Here is a tiny trained network, its code and every weight. The questions are about switching its units off for an input and a target symbol, where a switched-off unit gives its printed mean instead of its output.

import numpy as np


def w(rows, s, z=0):
    codes = np.array(rows[::2]) - 128.0
    scale = np.full(codes.shape[1], s)
    scale[-1] = z or s
    return codes * scale


def f(y):
    return y / 2 * (1 + np.tanh(0.7978845608 * (y + 0.044715 * y**3)))


def softmax(a):
    e = np.exp(a - a.max(-1, keepdims=True))
    return e / e.sum(-1, keepdims=True)


def log_softmax(a):
    a = a - a.max(-1, keepdims=True)
    return a - np.log(np.exp(a).sum(-1, keepdims=True))


def net(x, mask):
    ids = ['αβδεζηλμξπτψω'.index(c) for c in x.split()]
    T = len(ids)
    res = E[ids] + P[:T]
    u = 0
    for l in range(2):
        r = res
        for j in range(2):
            rows = slice(4 * j, 4 * j + 4)
            q, k, v = (r @ M[l][rows].T for M in (Q, K, V))
            z = softmax(np.where(np.tri(T) > 0, q @ k.T / 4**0.5, -1e9)) @ v
            o = O[l][rows]
            res = res + np.where(mask[u + j], z, o[:, -1]) @ o[:, :-1]
        u += 2
        y = f(res @ A[l][:, :-1].T + A[l][:, -1])
        res = res + np.where(mask[u : u + 8], y, B[l][:, -1]) @ B[l][:, :-1]
        u += 8
    return log_softmax(res[-1] @ U[:, :-1].T + U[:, -1])


Q, K, V, O, A, B = {}, {}, {}, {}, {}, {}
E = w([
[170,137,145,124,132,95,111,66,129],'α',
[105,135,83,172,134,94,114,163,95],'β',
[139,154,104,132,153,89,96,109,132],'δ',
[129,165,173,105,125,136,84,115,177],'ε',
[163,171,139,144,117,73,130,115,85],'ζ',
[84,77,64,153,152,142,86,116,169],'η',
[77,120,130,127,101,144,89,140,162],'λ',
[61,129,100,150,134,142,79,182,152],'μ',
[105,188,187,134,114,134,92,183,128],'ξ',
[85,104,140,5,236,120,221,143,87],'π',
[116,46,143,128,99,155,116,69,154],'τ',
[130,69,93,171,91,106,155,85,79],'ψ',
[112,119,188,168,65,143,148,149,76],'ω',
],0.013)
P = w([
[106,142,113,106,135,153,74,115,121],'0',
[112,121,172,170,110,15,141,138,195],'1',
[42,119,158,131,145,8,126,96,109],'2',
[129,81,221,205,223,115,167,131,155],'3',
[254,147,59,36,94,234,105,175,108],'4',
[90,122,129,71,183,221,83,95,25],'5',
[21,60,122,57,27,152,107,229,84],'6',
[165,46,131,130,68,54,156,135,215],'7',
[85,98,193,170,157,115,136,65,80],'8',
],0.0093)
Q[0] = w([
[154,121,125,82,144,179,104,119,86],'L0H0',
[124,151,141,160,146,83,133,117,151],'L0H0',
[93,113,173,167,164,88,166,97,167],'L0H0',
[158,123,98,82,88,139,75,146,100],'L0H0',
[39,87,211,155,162,73,101,96,96],'L0H1',
[174,175,59,75,134,210,155,128,100],'L0H1',
[170,96,93,81,21,63,150,210,203],'L0H1',
[203,158,107,216,166,91,192,141,255],'L0H1',
],0.0099)
K[0] = w([
[133,105,137,82,151,122,191,158,134],'L0H0',
[111,144,149,162,131,113,81,106,142],'L0H0',
[113,123,161,254,105,104,88,91,160],'L0H0',
[131,122,112,46,136,129,139,172,112],'L0H0',
[121,117,119,21,238,177,170,141,55],'L0H1',
[83,112,156,173,55,23,104,102,172],'L0H1',
[225,140,136,246,127,181,134,169,182],'L0H1',
[184,148,61,127,39,173,65,127,121],'L0H1',
],0.0096)
V[0] = w([
[172,167,97,162,101,115,103,147,155],'L0H0',
[67,95,143,80,167,130,149,118,128],'L0H0',
[144,103,134,124,168,151,179,121,150],'L0H0',
[69,97,169,69,234,80,211,166,134],'L0H0',
[51,55,114,3,110,144,245,183,163],'L0H1',
[171,171,116,118,248,112,172,223,85],'L0H1',
[185,188,94,141,205,163,122,152,66],'L0H1',
[184,27,212,51,104,176,144,1,194],'L0H1',
],0.0058)
O[0] = w([
[179,163,141,179,162,106,76,78,85,87],'L0H0',
[80,116,122,119,114,128,168,163,184,217],'L0H0',
[170,72,127,77,120,99,160,131,179,9],'L0H0',
[37,54,195,94,104,78,242,127,221,163],'L0H0',
[189,57,142,1,40,62,69,174,168,196],'L0H1',
[128,170,19,33,62,186,239,207,136,65],'L0H1',
[136,153,83,175,101,225,243,162,207,24],'L0H1',
[232,65,168,167,217,113,49,226,123,110],'L0H1',
],0.0048,0.0011)
A[0] = w([
[150,135,104,70,158,121,116,146,234,199],'L0N0',
[67,119,55,233,99,68,74,102,112,175],'L0N1',
[128,61,74,166,148,81,170,85,84,151],'L0N2',
[113,94,112,84,83,112,167,250,103,2],'L0N3',
[62,108,233,213,104,93,102,130,33,183],'L0N4',
[87,199,174,233,130,88,161,41,146,184],'L0N5',
[84,121,140,86,65,80,147,147,94,70],'L0N6',
[2,152,129,137,222,136,92,23,80,153],'L0N7',
],0.005,0.0043)
B[0] = w([
[96,171,112,46,147,73,90,154,156,177],'L0N0',
[122,114,81,163,72,72,89,118,151,216],'L0N1',
[142,67,107,132,115,139,158,96,89,152],'L0N2',
[174,149,169,99,145,146,157,2,151,148],'L0N3',
[97,113,188,180,94,90,115,152,82,253],'L0N4',
[122,161,161,224,126,77,182,99,179,215],'L0N5',
[164,128,128,122,116,178,193,106,161,145],'L0N6',
[48,141,124,104,227,85,113,83,129,227],'L0N7',
],0.006,0.0052)
Q[1] = w([
[219,118,139,102,112,43,146,110,208],'L1H0',
[1,93,209,132,147,62,183,109,145],'L1H0',
[139,125,101,61,138,181,94,151,30],'L1H0',
[118,77,107,99,14,116,132,240,137],'L1H0',
[92,115,193,157,148,152,156,100,130],'L1H1',
[102,133,147,169,124,43,94,103,139],'L1H1',
[150,94,147,133,93,73,62,144,133],'L1H1',
[124,86,168,142,74,64,71,111,146],'L1H1',
],0.009)
K[1] = w([
[171,107,102,115,43,166,96,128,92],'L1H0',
[65,96,158,85,174,184,134,81,1],'L1H0',
[83,84,173,207,117,63,177,138,185],'L1H0',
[197,80,164,151,135,218,170,144,147],'L1H0',
[78,148,137,134,167,134,122,83,54],'L1H1',
[128,124,113,78,139,172,115,143,97],'L1H1',
[166,112,103,76,144,133,152,155,121],'L1H1',
[145,114,106,70,156,137,146,152,103],'L1H1',
],0.0099)
V[1] = w([
[45,150,200,105,70,200,76,255,189],'L1H0',
[81,14,17,136,162,115,106,105,178],'L1H0',
[79,62,87,177,50,119,157,216,50],'L1H0',
[204,47,199,151,44,156,207,67,86],'L1H0',
[103,168,90,115,103,152,86,138,124],'L1H1',
[154,117,101,139,64,204,68,149,159],'L1H1',
[145,140,148,146,83,91,143,124,92],'L1H1',
[101,126,127,105,140,85,181,178,134],'L1H1',
],0.0082)
O[1] = w([
[121,137,219,36,128,229,112,59,59,128],'L1H0',
[249,63,112,115,34,134,119,133,214,181],'L1H0',
[104,164,156,160,53,157,163,69,218,115],'L1H0',
[114,129,148,208,203,100,115,97,198,2],'L1H0',
[130,127,124,118,97,159,112,116,91,163],'L1H1',
[183,125,184,157,112,180,77,100,111,75],'L1H1',
[89,138,125,148,127,107,117,109,142,130],'L1H1',
[102,132,113,87,133,128,184,118,164,101],'L1H1',
],0.011,0.007)
A[1] = w([
[113,115,151,53,103,176,175,99,114,130],'L1N0',
[90,123,95,84,179,150,135,83,57,95],'L1N1',
[110,96,155,153,201,81,62,166,81,5],'L1N2',
[109,124,116,149,180,85,164,134,195,60],'L1N3',
[94,170,105,134,67,155,149,86,121,96],'L1N4',
[193,79,89,144,110,85,94,171,132,42],'L1N5',
[117,139,169,156,144,160,138,78,166,148],'L1N6',
[165,126,190,140,147,138,2,120,92,147],'L1N7',
],0.0092,0.0033)
B[1] = w([
[146,174,103,175,155,80,51,129,118,250],'L1N0',
[114,159,184,149,69,162,172,171,144,204],'L1N1',
[254,140,96,122,190,212,170,121,141,206],'L1N2',
[141,121,92,145,102,173,93,94,79,200],'L1N3',
[210,162,134,126,156,139,173,89,180,179],'L1N4',
[99,155,222,101,147,144,127,175,195,220],'L1N5',
[105,113,97,80,165,126,142,115,120,151],'L1N6',
[76,38,138,156,134,84,194,104,104,252],'L1N7',
],0.0098,0.012)
U = w([
[200,154,110,158,204,151,81,168,138,102],'α',
[152,112,65,93,63,170,233,84,195,156],'β',
[46,128,77,78,146,29,149,254,133,204],'δ',
[158,90,117,77,137,220,188,145,76,141],'ε',
[104,155,7,207,146,100,87,141,59,97],'ζ',
[139,106,187,68,61,205,118,167,175,19],'η',
[69,55,140,118,69,67,63,90,52,127],'λ',
[216,171,95,124,79,180,32,83,98,169],'μ',
[108,212,191,135,104,185,106,146,114,117],'ξ',
[161,91,103,61,176,95,90,99,158,129],'π',
[165,80,195,131,196,77,137,121,167,2],'τ',
[124,154,146,203,117,118,18,124,179,137],'ψ',
[58,142,141,134,209,124,163,51,153,159],'ω',
],0.0047,0.0042)

Each question gives the input, a string of symbols that net reads in full, and the target symbol t.
The units are the heads (4 rows each of Q, K, V and O) and the neurons (one row each of A and B). Each row of codes is followed by its name. A weight is (code - 128) times the scale printed after its matrix; where a second scale follows, it is the last column's (O, A, B and U).
mask holds one flag per unit, layer by layer, with each layer's heads first. A switched-off unit (its flag False) gives its mean, the last column of its rows in O or B, instead of its output. The means were averaged over made-up inputs and are rounded, as every weight is.
A unit's drop is (log p(t) with every unit on - log p(t) with that unit switched off) / (log p(t) with every unit on - log p(t) with every unit switched off).
The circuit of an input: a set's keep is (log p(t) with only the set's units on - log p(t) with every unit switched off) / (log p(t) with every unit on - log p(t) with every unit switched off). Starting from the 12 units with the biggest drops (on a tie, the unit counted first), units are removed one at a time, each time the one whose removal leaves the highest keep (on an exact tie, the one counted first), for as long as the keep stays at least 0.8.
circuit, biggest first: the units of the circuit, biggest drop first
most important unit: the unit with the biggest drop
top k neurons: the k neurons with the biggest drops, biggest first
top k neurons in layer l: the k neurons of layer l with the biggest drops, biggest first
heads that matter: for each layer, one digit per head in row order, 1 if its drop is at least 0.15 and else 0, layers parted by /
input β δ ε ω ξ α, target ε: top 2 neurons -> (L1N2; L0N7)
input π α ψ ε, target β: circuit, biggest first -> (L1H0; L1H1; L0H0)
input λ λ β ξ ψ, target λ: heads that matter -> 11 / 01
input μ ξ δ λ μ ω ε, target λ: heads that matter -> 10 / 01
input α π ω τ δ τ, target π: heads that matter -> 11 / 10
input β δ δ, target β: heads that matter -> 01 / 10
input ε δ τ ψ λ λ δ, target ψ: heads that matter -> 00 / 10
input λ λ λ π, target δ: heads that matter -> 01 / 01
input β η ω, target β: circuit, biggest first -> (L1H0; L0H1; L1N4; L0N5)
input ω δ λ η ε ω β, target η: top 2 neurons in layer 1 -> (L1N5; L1N0)
input η δ ε ε β α ψ π ζ, target β: heads that matter -> 01 / 11
input ξ β η, target ξ: top neuron -> (L0N1)
input π π π ψ ζ λ, target β: heads that matter -> 01 / 11
input ε β δ ω ζ π η, target δ: most important unit -> L0H0
input ξ δ ω δ π ψ ε, target β: heads that matter -> 10 / 10
input η λ ε ε ζ, target λ: top 2 neurons -> (L1N7; L1N2)
input β α λ, target β: circuit, biggest first -> (L1H0; L0H1; L1N4)
input η ψ ζ ε, target η: heads that matter -> 00 / 10
input ω ε ε μ, target ω: heads that matter -> 10 / 10
input β ε τ η α π λ, target δ: circuit, biggest first -> (L0H0; L0N0; L1H0; L0H1)
input δ ε λ π ψ, target β: circuit, biggest first -> (L0H0)
input λ δ τ μ λ ε ζ, target μ: heads that matter -> 01 / 10
input τ α λ λ π, target δ: circuit, biggest first -> (L1H1; L1N2)
input ξ ω λ ε, target ξ: circuit, biggest first -> (L1H0; L1N1; L0N5)
input π ω λ β δ η ψ, target β: heads that matter -> 11 / 10
input λ δ ε ω ω α ω η, target ω: circuit, biggest first -> (L1H0; L0N7)
input ξ δ π ψ τ ψ α, target β: circuit, biggest first -> (L1H0; L0H0)
input μ τ ξ, target μ: circuit, biggest first -> (L1H0; L1N0; L0N5; L1N5)
input μ λ η μ ξ ω ζ, target μ: top 2 neurons -> (L0N5; L1N0)
